152,132,146,126,139,115,114 gives 126

157,101,127,140
143,124,111,112
157,149,148,118
gives 140

143,136,137,150,128,153,155
142,154,141,138,120,145,132
gives 150

123,105,120,127,128,129,126
127,123,144,129,129,130,135
128,127,113,126,127,128,123
gives 127

110,141,132,101,113 gives 101

131,105,129,126
132,130,128,127
132,125,135,107
gives 126

113,136,98,132 gives 132

128,137,121,139,119,105,108
149,139,122,134,117,143,135
gives 139

120,149,103,157,119 gives 157
---
[[115 132 142 132 139 128]
 [143 119 106 134 105 123]]: 119

[[152 138 123 116]
 [126 118 132 146]
 [118 112 130 141]]: 146

[118 129 130 128 128 124 104]: 130

[[130 119 123 143]
 [130 119 123 150]
 [130 122 123 143]]: 150

[118 143 155 140 128 110 106]: 155

[[141 115 120 117 129]
 [147 104 102 126 123]]: 147

[[112 150 131 101]
 [104 133 119 102]
 [103 124 112 105]]: 102
---
[129 120 117 104 122 108] >> 120

[103 108 137 153 151] >> 137

[113 114 117 106 115] >> 114

[133 145 104 105] >> 105

[[122 155 125 126]
 [124 116 125 149]] >> 126

[128 133 116 135 112 139 103] >> 133

[151  99 125 140] >> 125

[[104 149 115 108 110]
 [107 142 120 111 116]
 [110 156 118 109 117]] >> 142
---
Input:
[[100 108 133 112]
 [126 125 127 126]
 [100 105 134 112]]
Output: 108

Input:
[[123 131 123 114 123 120 130]
 [130 127 134 142 142 141 140]
 [125 133 120 100 106 105 109]]
Output: 123

Input:
[[143 145 108 153 103 148 130]
 [127 126 126 127 127 127 127]
 [101 111 112 111 111 103 102]]
Output: 103

Input:
[[129 104 124 105 143  99]
 [137 134 143 133 144 110]
 [141 101 154  98 144 113]]
Output: 105

Input:
[[107 115 116 141 116]
 [135 145 139 138 120]
 [105 106 105 138 134]]
Output: 116

Input:
[[127 124 127 130 128 136]
 [125 127 127 151 127 129]
 [128 136 129 117 127 131]]
Output: 130

Input:
[[128 104 124 124]
 [123 143 122 124]
 [124 158 122 123]]
Output: 104

Input:
[[137 129 127 130 123 130 112]
 [140 128 132 128 129 124 118]
 [136 127 124 128 124 130 101]]
Output: 123

Input:
[[155 121 104 101 104 131]
 [129 129 128 129 130 130]
 [129 129 128 130 128 128]]
Output: 101

Input:
[[134 132 151 125]
 [146 130 116 150]
 [118 133 151 112]]
Output: 132
---
[[111 124 125 143 122 107 128]
 [115 124 116 142 110 109 112]] >> 110

[[136 136 121 122 117]
 [124 107 112 100 105]] >> 107

[[114 121 125 122 116]
 [110 143 111 149 152]
 [128 115 136 116 120]] >> 114

[150 155 122 125 120] >> 125

[106 129 143 147 128 104] >> 128

[136 143 105 128] >> 136
---
Input: 151	146	147	107	139	156
Output: 147
Input: 119	134	105	139	113
Output: 105
Input: 122	123	102	101	118	110
Output: 102
Input: 131	139	102	117	142
Output: 102
Input: 156	131	128	129	129
Output: 128
Input: 131	125	129	128	109	105	128
Output: 129
Input: 131	106	138	110	148	131	133
Output: 138
---
[[145 114 125 111 105]
 [140 126 106 123  99]
 [121 138 116  99 133]] gives 126

[[134 130 129 124]
 [115 104 116  99]
 [122 120 130 122]] gives 104

[[147 108 135 119 113 124 147]
 [155 120 131 140 130 123 112]
 [127 122 135 117 131 132 145]] gives 120

[[132 126 123 131 128]
 [120 120 126 133 131]
 [127 103 129 103 155]] gives 120

[[114 157 138 146 151]
 [135 108 119 116 112]
 [129 150 140 147 146]] gives 108

[[107 119 140 122  99 103]
 [137 119 121 148 150 132]
 [115 143 126 117 121 113]] gives 119
---
array([[150, 113, 154, 105],
       [116, 136, 110, 142],
       [134, 124, 128, 123]]) ⇒ 123

array([118, 129, 127, 130, 129, 130, 149]) ⇒ 149

array([ 99, 132, 132, 119]) ⇒ 119

array([[114, 138, 111, 117, 103, 112, 142],
       [117, 137, 112, 123, 133, 115, 140]]) ⇒ 140

array([[150, 133, 123, 109, 103],
       [107, 118, 143,  98, 139]]) ⇒ 139

array([135, 141, 157, 142, 131, 123]) ⇒ 123

array([123, 121, 115, 132, 139, 105]) ⇒ 105
---
array([130, 144, 102, 140, 105, 150]) gives 130
array([114, 118, 154, 102, 130]) gives 114
array([126, 104, 115, 131, 128, 139, 155]) gives 126
array([125, 137, 102, 112,  99]) gives 125
array([154, 114, 135, 131, 118, 120]) gives 154
array([105, 129, 118, 147]) gives 105
array([125, 103, 114, 132, 128, 124, 113]) gives 125
---
[[136 136 131 132 144 106]
 [116 119 125 131 109 152]
 [136 134 133 122 144  99]] value 116

[[127 123 128 126 125 123]
 [102 125 130 121 122 140]] value 127

[[135 124 130 119]
 [116 153 124 152]] value 135

[[121 114 103 149 125 130 154]
 [122 151 127 148 138 138 111]] value 121

[[121 142 109 120 136 121 121]
 [101 122 139 125 138 101 133]] value 121

[[141 136 125 110 118 120 131]
 [141 135 124 110 121 121 130]
 [118 123 134 151 134 135 130]] value 141

[[133 141 113 143]
 [128 142 134 152]] value 133

[[124 141 103 149 130 137 117]
 [127 139 104 141 140 135 120]
 [132 142 107 145 140 148 122]] value 127

[[123 149 149 143 105]
 [137 108 111 110 154]
 [136 106 106 104 155]] value 137

[[138 120 136 131 152]
 [126 138 128 128 115]
 [136 129 126 126 133]] value 126
---
[[106 135 147 125 121]
 [109 140 148 119 124]] gives 148, 106

[110 112 123 156] gives 156, 110

[[127 122 135 113]
 [130 126 137 109]
 [125 121 129 150]] gives 150, 109

[[114 119 127 105 132]
 [130 135 116 102 115]
 [135 144 114 108 112]] gives 144, 102

[ 99 112 132 153 142 118] gives 153, 99

[155  99 127 141 150 147] gives 155, 99

[133 109 146 134 150 108] gives 150, 108

[104 112 106 106] gives 112, 104

[[124 116 121 132 134 114]
 [120 141 138 120 112 114]
 [129 154 134 124 129 131]] gives 154, 112
